Here is a tiny trained network, its code and every weight. The questions are about switching its units off for an input and a class, where a switched-off unit gives its printed mean instead of its output.

import numpy as np


def w(rows, s, z=0):
    codes = np.array(rows[::2]) - 128.0
    scale = np.full(codes.shape[1], s)
    scale[-1] = z or s
    return codes * scale


def norm(h):
    return h / np.sqrt((h * h).mean(-1, keepdims=True) + 1e-5)


def f(y):
    return np.maximum(y, 0)


def log_softmax(a):
    a = a - a.max(-1, keepdims=True)
    return a - np.log(np.exp(a).sum(-1, keepdims=True))


def net(x, mask):
    res = np.array(x, float).reshape(1, 7) / 4 @ E
    u = 0
    for l in range(4):
        y = f(norm(res) @ A[l][:, :-1].T + A[l][:, -1])
        res = res + np.where(mask[u : u + 3], y, B[l][:, -1]) @ B[l][:, :-1]
        u += 3
    return log_softmax(norm(res)[-1] @ U[:, :-1].T + U[:, -1])


A, B = {}, {}
E = w([
[153,104,89,113,92,236,60,87,183],'x0',
[131,129,132,111,138,132,127,123,117],'x1',
[122,130,134,141,121,128,128,137,137],'x2',
[117,126,137,125,118,136,131,123,114],'x3',
[134,129,124,128,130,125,124,125,129],'x4',
[134,51,241,202,222,140,131,80,122],'x5',
[199,210,71,153,127,152,117,254,16],'x6',
],0.0093)
A[0] = w([
[165,150,158,187,158,154,128,128,101,15],'0.n0',
[103,204,189,84,108,2,183,111,155,3],'0.n1',
[89,98,97,84,54,59,136,119,167,38],'0.n2',
],0.0086,0.0028)
B[0] = w([
[104,102,119,86,156,152,247,140,125,187],'0.n0',
[157,28,50,144,135,134,158,167,93,253],'0.n1',
[151,118,135,16,143,148,167,132,127,235],'0.n2',
],0.016,0.0047)
A[1] = w([
[204,98,155,164,142,213,114,154,124,2],'1.n0',
[94,87,114,116,140,1,134,143,78,201],'1.n1',
[150,128,139,94,48,125,40,123,170,163],'1.n2',
],0.0091,0.0055)
B[1] = w([
[161,51,66,9,87,125,189,120,17,156],'1.n0',
[106,174,251,214,89,108,125,82,165,254],'1.n1',
[65,202,92,133,184,163,159,116,141,205],'1.n2',
],0.011,0.0065)
A[2] = w([
[49,103,171,181,154,92,120,109,196,34],'2.n0',
[107,235,119,136,85,81,96,155,136,87],'2.n1',
[139,1,73,122,83,170,180,129,91,3],'2.n2',
],0.0079,0.0043)
B[2] = w([
[208,2,122,192,99,152,72,22,14,210],'2.n0',
[251,25,185,217,32,34,34,36,81,210],'2.n1',
[135,1,26,82,133,160,135,127,111,253],'2.n2',
],0.0065,0.0042)
A[3] = w([
[212,110,155,146,97,89,182,128,78,100],'3.n0',
[169,97,101,160,94,179,100,92,84,251],'3.n1',
[154,79,170,118,6,49,107,131,148,97],'3.n2',
],0.011,0.003)
B[3] = w([
[143,156,126,149,73,196,108,126,112,254],'3.n0',
[91,134,148,120,169,3,106,183,186,244],'3.n1',
[185,158,89,79,117,135,119,86,53,199],'3.n2',
],0.019,0.0086)
U = w([
[174,48,65,73,119,142,189,153,58,252],'0',
[149,81,224,223,118,57,116,57,100,30],'1',
[193,240,98,168,46,161,71,111,47,4],'2',
[127,204,224,252,145,240,181,189,86,110],'3',
[84,179,94,67,134,237,132,28,222,247],'4',
[52,65,177,137,237,79,67,116,243,55],'5',
[97,214,56,116,145,62,60,216,156,108],'6',
],0.015,0.002)

Each question gives the input, the list of numbers given to net, and the class t.
The units are the neurons (one row each of A and B). Each row of codes is followed by its name. A weight is (code - 128) times the scale printed after its matrix; where a second scale follows, it is the last column's (A, B and U).
mask holds one flag per neuron, layer by layer. A switched-off neuron (its flag False) gives its mean, the last column of its row in B, instead of its output. The means were averaged over made-up inputs and are rounded, as every weight is.
A unit's drop is (log p(t) with every unit on - log p(t) with that unit switched off) / (log p(t) with every unit on - log p(t) with every unit switched off).
The circuit of an input: a set's keep is (log p(t) with only the set's units on - log p(t) with every unit switched off) / (log p(t) with every unit on - log p(t) with every unit switched off). Starting from all 12 units, units are removed one at a time, each time the one whose removal leaves the highest keep (on an exact tie, the one counted first), for as long as the keep stays at least 0.8.
circuit, biggest first: the units of the circuit, biggest drop first
top k neurons: the k neurons with the biggest drops, biggest first
top k neurons in layer l: the k neurons of layer l with the biggest drops, biggest first
drop when u is switched off: that unit's drop, to one decimal
input [8,-1,-2,-2,-8,0,2], class 6: circuit, biggest first -> 3.n1
input [-6,-7,1,-1,4,0,5], class 2: circuit, biggest first -> 1.n1, 3.n2, 2.n1
input [0,7,7,-7,-6,1,3], class 3: top 2 neurons -> 0.n0, 0.n1
input [8,6,3,1,2,1,7], class 0: top 4 neurons -> 1.n0, 1.n1, 2.n2, 0.n0
input [1,-7,7,2,-3,-1,-1], class 4: top 3 neurons -> 0.n1, 3.n1, 0.n0
input [3,-4,8,3,8,-8,-2], class 4: top 3 neurons -> 3.n1, 0.n2, 0.n1
input [-8,7,-7,3,8,0,1], class 2: top 4 neurons -> 1.n1, 3.n0, 3.n2, 1.n2
input [4,7,-3,0,-3,8,0], class 5: top 3 neurons -> 3.n1, 3.n2, 0.n1
input [1,1,-5,2,7,-7,-2], class 4: top 2 neurons -> 3.n1, 0.n2
input [-6,-7,-1,5,7,-4,1], class 2: top 2 neurons -> 1.n1, 3.n0
input [-7,-4,-4,-2,1,0,-5], class 0: top 2 neurons -> 0.n1, 0.n2
input [-6,-2,1,-1,3,-2,3], class 2: top 2 neurons -> 1.n1, 3.n2
input [6,8,-8,6,2,0,7], class 6: top 2 neurons in layer 0 -> 0.n1, 0.n2
input [4,5,-3,1,-4,-4,1], class 6: top neuron -> 2.n1
input [4,1,7,2,6,4,1], class 0: top 2 neurons -> 1.n0, 1.n1
input [3,-4,5,4,2,-3,7], class 6: top 2 neurons -> 3.n1, 1.n1
input [-3,2,7,-3,4,-6,-1], class 0: top 2 neurons -> 0.n1, 0.n2
input [-4,4,1,8,-7,0,-8], class 0: top 2 neurons in layer 0 -> 0.n2, 0.n1
input [-1,-6,7,0,-1,6,1], class 3: top 2 neurons in layer 0 -> 0.n0, 0.n1
input [-1,-7,3,5,-6,-3,-7], class 0: circuit, biggest first -> 0.n1
input [-5,1,2,7,-4,-3,1], class 2: top 2 neurons in layer 3 -> 3.n0, 3.n2
input [-8,4,3,-3,1,-8,-1], class 0: top 2 neurons in layer 0 -> 0.n1, 0.n2
input [6,4,4,-3,7,6,3], class 0: drop when 1.n0 is switched off -> 3.9
input [3,-2,5,6,-5,3,0], class 5: drop when 3.n2 is switched off -> 0.4
input [6,0,0,-1,0,6,4], class 0: drop when 1.n0 is switched off -> 2.4
input [-4,4,-1,-2,-6,6,1], class 3: top 2 neurons in layer 3 -> 3.n0, 3.n1
input [4,-4,-6,-5,8,-5,8], class 6: drop when 2.n0 is switched off -> 0.0
